Below is a small trained network, with its code and all its weights. Each question gives an input and a class and asks what happens when units are switched off, that is, made to give their printed mean instead of their output.

import numpy as np


def w(rows, s, z=0):
    codes = np.array(rows[::2]) - 128.0
    scale = np.full(codes.shape[1], s)
    scale[-1] = z or s
    return codes * scale


def f(y):
    return np.maximum(y, 0)


def log_softmax(a):
    a = a - a.max(-1, keepdims=True)
    return a - np.log(np.exp(a).sum(-1, keepdims=True))


def net(x, mask):
    res = np.array(x, float).reshape(1, 5) / 4 @ E
    y = f(res @ A[0][:, :-1].T + A[0][:, -1])
    res = res + np.where(mask, y, B[0][:, -1]) @ B[0][:, :-1]
    return log_softmax(res[-1] @ U[:, :-1].T + U[:, -1])


A, B = {}, {}
E = w([
[129,254,194,67,22,63],'x0',
[135,128,130,131,122,133],'x1',
[210,232,76,226,157,158],'x2',
[132,124,236,180,182,164],'x3',
[127,133,131,116,143,119],'x4',
],0.0073)
A[0] = w([
[123,98,116,171,163,144,148],'neuron 1',
[125,133,5,110,114,106,123],'neuron 2',
[115,55,67,125,148,137,55],'neuron 3',
[145,154,104,128,133,129,134],'neuron 4',
[152,175,92,128,127,131,15],'neuron 5',
[118,180,158,97,75,112,153],'neuron 6',
[103,61,168,104,127,119,25],'neuron 7',
[134,139,134,151,171,141,80],'neuron 8',
[116,58,166,103,118,125,116],'neuron 9',
[127,177,163,113,106,119,118],'neuron 10',
[126,206,180,122,89,111,2],'neuron 11',
[146,156,106,131,131,127,180],'neuron 12',
[110,108,111,34,71,97,130],'neuron 13',
[113,62,171,89,119,124,192],'neuron 14',
],0.021,0.0094)
B[0] = w([
[157,115,69,151,155,171,227],'neuron 1',
[125,146,248,95,139,151,243],'neuron 2',
[93,155,193,102,86,71,218],'neuron 3',
[123,133,155,102,145,132,177],'neuron 4',
[86,143,102,111,83,63,162],'neuron 5',
[115,150,78,132,112,61,243],'neuron 6',
[171,106,165,155,151,194,186],'neuron 7',
[161,113,69,132,131,132,172],'neuron 8',
[137,120,214,108,141,143,210],'neuron 9',
[87,126,172,103,94,115,203],'neuron 10',
[164,111,234,112,177,217,207],'neuron 11',
[128,87,150,136,132,153,202],'neuron 12',
[142,111,2,191,132,111,246],'neuron 13',
[98,172,171,89,98,96,243],'neuron 14',
],0.023,0.012)
U = w([
[102,151,159,111,107,86,25],'0',
[153,100,178,124,177,191,249],'1',
[158,97,7,198,151,108,105],'2',
],0.014,0.0019)

Each question gives the input, the list of numbers given to net, and the class t.
The units are the neurons (one row each of A and B). Each row of codes is followed by its name. A weight is (code - 128) times the scale printed after its matrix; where a second scale follows, it is the last column's (A, B and U).
mask holds one flag per neuron, in row order. A switched-off neuron (its flag False) gives its mean, the last column of its row in B, instead of its output. The means were averaged over made-up inputs and are rounded, as every weight is.
A unit's drop is (log p(t) with every unit on - log p(t) with that unit switched off) / (log p(t) with every unit on - log p(t) with every unit switched off).
The circuit of an input: a set's keep is (log p(t) with only the set's units on - log p(t) with every unit switched off) / (log p(t) with every unit on - log p(t) with every unit switched off). Starting from the 12 units with the biggest drops (on a tie, the unit counted first), units are removed one at a time, each time the one whose removal leaves the highest keep (on an exact tie, the one counted first), for as long as the keep stays at least 0.8.
circuit, biggest first: the units of the circuit, biggest drop first
most important unit: the unit with the biggest drop
k most important neurons: the k neurons with the biggest drops, biggest first
drop when u is switched off: that unit's drop, to one decimal
input [5,5,-6,-2,-6], class 2: circuit, biggest first	neuron 13
input [5,-4,5,2,-2], class 1: 4 most important neurons	neuron 11; neuron 14; neuron 3; neuron 12
input [-5,-3,-3,-3,3], class 0: 3 most important neurons	neuron 3; neuron 11; neuron 14
input [-2,0,2,4,0], class 2: 2 most important neurons	neuron 2; neuron 11
input [2,-5,-3,7,0], class 0: 3 most important neurons	neuron 14; neuron 1; neuron 11
input [-6,-3,-7,-1,-3], class 0: 2 most important neurons	neuron 3; neuron 14
input [-6,-1,-3,0,-7], class 0: 4 most important neurons	neuron 3; neuron 11; neuron 14; neuron 12
input [-8,8,0,-5,3], class 0: 3 most important neurons	neuron 3; neuron 11; neuron 7
input [-1,-4,2,-7,5], class 1: 3 most important neurons	neuron 6; neuron 2; neuron 14
input [8,7,0,-1,-1], class 2: 3 most important neurons	neuron 13; neuron 6; neuron 2
input [-2,8,-3,-2,-7], class 0: 2 most important neurons	neuron 11; neuron 14
input [-5,-8,-4,-3,-5], class 0: 3 most important neurons	neuron 3; neuron 11; neuron 14
input [6,-1,8,1,-1], class 1: drop when neuron 8 is switched off	-0.1
input [-5,-6,-2,-6,2], class 0: drop when neuron 11 is switched off	0.1
input [-6,7,-5,-7,-1], class 0: most important unit	neuron 3
input [-5,-5,-3,-6,1], class 0: drop when neuron 3 is switched off	2.8
input [6,-4,-2,-3,8], class 2: drop when neuron 6 is switched off	0.0
